Here is a tiny trained network, its code and every weight. The questions are about switching its units off for an input and a target symbol, where a switched-off unit gives its printed mean instead of its output.

import numpy as np


def w(rows, s, z=0):
    codes = np.array(rows[::2]) - 128.0
    scale = np.full(codes.shape[1], s)
    scale[-1] = z or s
    return codes * scale


def f(y):
    return y / 2 * (1 + np.tanh(0.7978845608 * (y + 0.044715 * y**3)))


def softmax(a):
    e = np.exp(a - a.max(-1, keepdims=True))
    return e / e.sum(-1, keepdims=True)


def log_softmax(a):
    a = a - a.max(-1, keepdims=True)
    return a - np.log(np.exp(a).sum(-1, keepdims=True))


def net(x, mask):
    ids = ['αγδεζηθλξπτφψω'.index(c) for c in x.split()]
    T = len(ids)
    res = E[ids] + P[:T]
    r = res
    for j in range(2):
        rows = slice(2 * j, 2 * j + 2)
        q, k, v = (r @ M[0][rows].T for M in (Q, K, V))
        z = softmax(np.where(np.tri(T) > 0, q @ k.T / 2**0.5, -1e9)) @ v
        o = O[0][rows]
        res = res + np.where(mask[j], z, o[:, -1]) @ o[:, :-1]
    y = f(res @ A[0][:, :-1].T + A[0][:, -1])
    res = res + np.where(mask[2:14], y, B[0][:, -1]) @ B[0][:, :-1]
    return log_softmax(res[-1] @ U[:, :-1].T + U[:, -1])


Q, K, V, O, A, B = {}, {}, {}, {}, {}, {}
E = w([
[126,147,121,137],'α',
[128,147,131,118],'γ',
[115,85,150,153],'δ',
[141,151,153,182],'ε',
[139,136,94,157],'ζ',
[151,164,118,191],'η',
[150,139,112,130],'θ',
[195,112,108,102],'λ',
[164,134,143,199],'ξ',
[106,107,83,97],'π',
[6,179,150,112],'τ',
[94,139,159,66],'φ',
[121,191,148,71],'ψ',
[127,64,225,163],'ω',
],0.02)
P = w([
[92,1,124,170],'0',
[156,185,148,165],'1',
[130,189,172,117],'2',
[99,138,183,88],'3',
[86,138,182,76],'4',
[114,129,182,74],'5',
[142,122,174,103],'6',
],0.0078)
Q[0] = w([
[100,108,1,155],'head 1',
[89,126,66,100],'head 1',
[111,79,73,169],'head 2',
[158,112,59,72],'head 2',
],0.0097)
K[0] = w([
[189,178,178,126],'head 1',
[151,108,160,198],'head 1',
[168,253,154,121],'head 2',
[101,185,172,161],'head 2',
],0.0072)
V[0] = w([
[157,155,184,44],'head 1',
[236,97,143,149],'head 1',
[118,68,254,203],'head 2',
[88,207,124,204],'head 2',
],0.0091)
O[0] = w([
[117,218,180,126,114],'head 1',
[253,87,187,150,54],'head 1',
[104,124,192,173,253],'head 2',
[84,70,70,175,144],'head 2',
],0.012,0.006)
A[0] = w([
[199,101,149,147,117],'neuron 1',
[157,85,141,27,201],'neuron 2',
[123,89,65,86,223],'neuron 3',
[166,138,149,121,65],'neuron 4',
[165,200,168,78,168],'neuron 5',
[86,160,145,93,183],'neuron 6',
[144,106,9,154,199],'neuron 7',
[174,80,107,2,225],'neuron 8',
[126,160,209,109,252],'neuron 9',
[97,152,139,89,131],'neuron 10',
[142,189,138,7,115],'neuron 11',
[78,117,125,238,225],'neuron 12',
],0.0099,0.0042)
B[0] = w([
[197,80,163,155,159],'neuron 1',
[192,166,124,190,144],'neuron 2',
[186,253,154,143,143],'neuron 3',
[103,57,186,158,129],'neuron 4',
[75,81,116,200,160],'neuron 5',
[156,130,124,146,207],'neuron 6',
[109,221,146,44,145],'neuron 7',
[124,235,170,147,146],'neuron 8',
[129,164,121,178,219],'neuron 9',
[198,84,86,147,174],'neuron 10',
[111,103,58,149,159],'neuron 11',
[89,81,90,48,251],'neuron 12',
],0.0069,0.012)
U = w([
[139,57,144,102,135],'α',
[98,105,215,128,121],'γ',
[175,83,110,194,114],'δ',
[71,151,81,167,167],'ε',
[133,70,38,1,128],'ζ',
[166,87,67,122,95],'η',
[117,66,206,112,2],'θ',
[80,158,113,81,135],'λ',
[162,104,105,124,141],'ξ',
[169,57,79,173,147],'π',
[163,161,157,57,186],'τ',
[160,182,212,133,196],'φ',
[118,138,95,194,77],'ψ',
[189,161,191,118,74],'ω',
],0.0071,0.0068)

Each question gives the input, a string of symbols that net reads in full, and the target symbol t.
The units are the heads (2 rows each of Q, K, V and O) and the neurons (one row each of A and B). Each row of codes is followed by its name. A weight is (code - 128) times the scale printed after its matrix; where a second scale follows, it is the last column's (O, A, B and U).
mask holds one flag per unit, heads first, then neurons. A switched-off unit (its flag False) gives its mean, the last column of its rows in O or B, instead of its output. The means were averaged over made-up inputs and are rounded, as every weight is.
A unit's drop is (log p(t) with every unit on - log p(t) with that unit switched off) / (log p(t) with every unit on - log p(t) with every unit switched off).
The circuit of an input: a set's keep is (log p(t) with only the set's units on - log p(t) with every unit switched off) / (log p(t) with every unit on - log p(t) with every unit switched off). Starting from the 12 units with the biggest drops (on a tie, the unit counted first), units are removed one at a time, each time the one whose removal leaves the highest keep (on an exact tie, the one counted first), for as long as the keep stays at least 0.8.
circuit, biggest first: the units of the circuit, biggest drop first
k most important neurons: the k neurons with the biggest drops, biggest first
heads that matter: for each layer, one digit per head in row order, 1 if its drop is at least 0.15 and else 0, layers parted by /
drop of u: that unit's drop, to one decimal
input ξ τ τ τ τ α π, target λ: 2 most important neurons -> [neuron 7; neuron 3]
input λ ξ λ η λ π, target φ: heads that matter -> 10
input ω α λ φ, target φ: heads that matter -> 11
input ζ τ τ τ τ α π, target λ: heads that matter -> 11
input δ τ τ ψ ψ, target ε: circuit, biggest first -> [head 1; neuron 11; neuron 5]
input λ θ τ ξ τ φ, target ε: heads that matter -> 10
input ω λ γ, target φ: heads that matter -> 11
input τ τ ξ ζ φ, target ε: circuit, biggest first -> [head 1; neuron 11]
input η λ γ λ ψ ω, target φ: 2 most important neurons -> [neuron 12; neuron 9]
input δ ξ ψ λ λ, target φ: circuit, biggest first -> [neuron 8; neuron 12; head 1]
input ξ τ τ η τ τ ξ, target ε: circuit, biggest first -> [head 1]
input δ ξ ψ π δ τ ψ, target ε: drop of neuron 1 -> 0.1
input λ π ξ λ, target φ: drop of neuron 4 -> 0.0
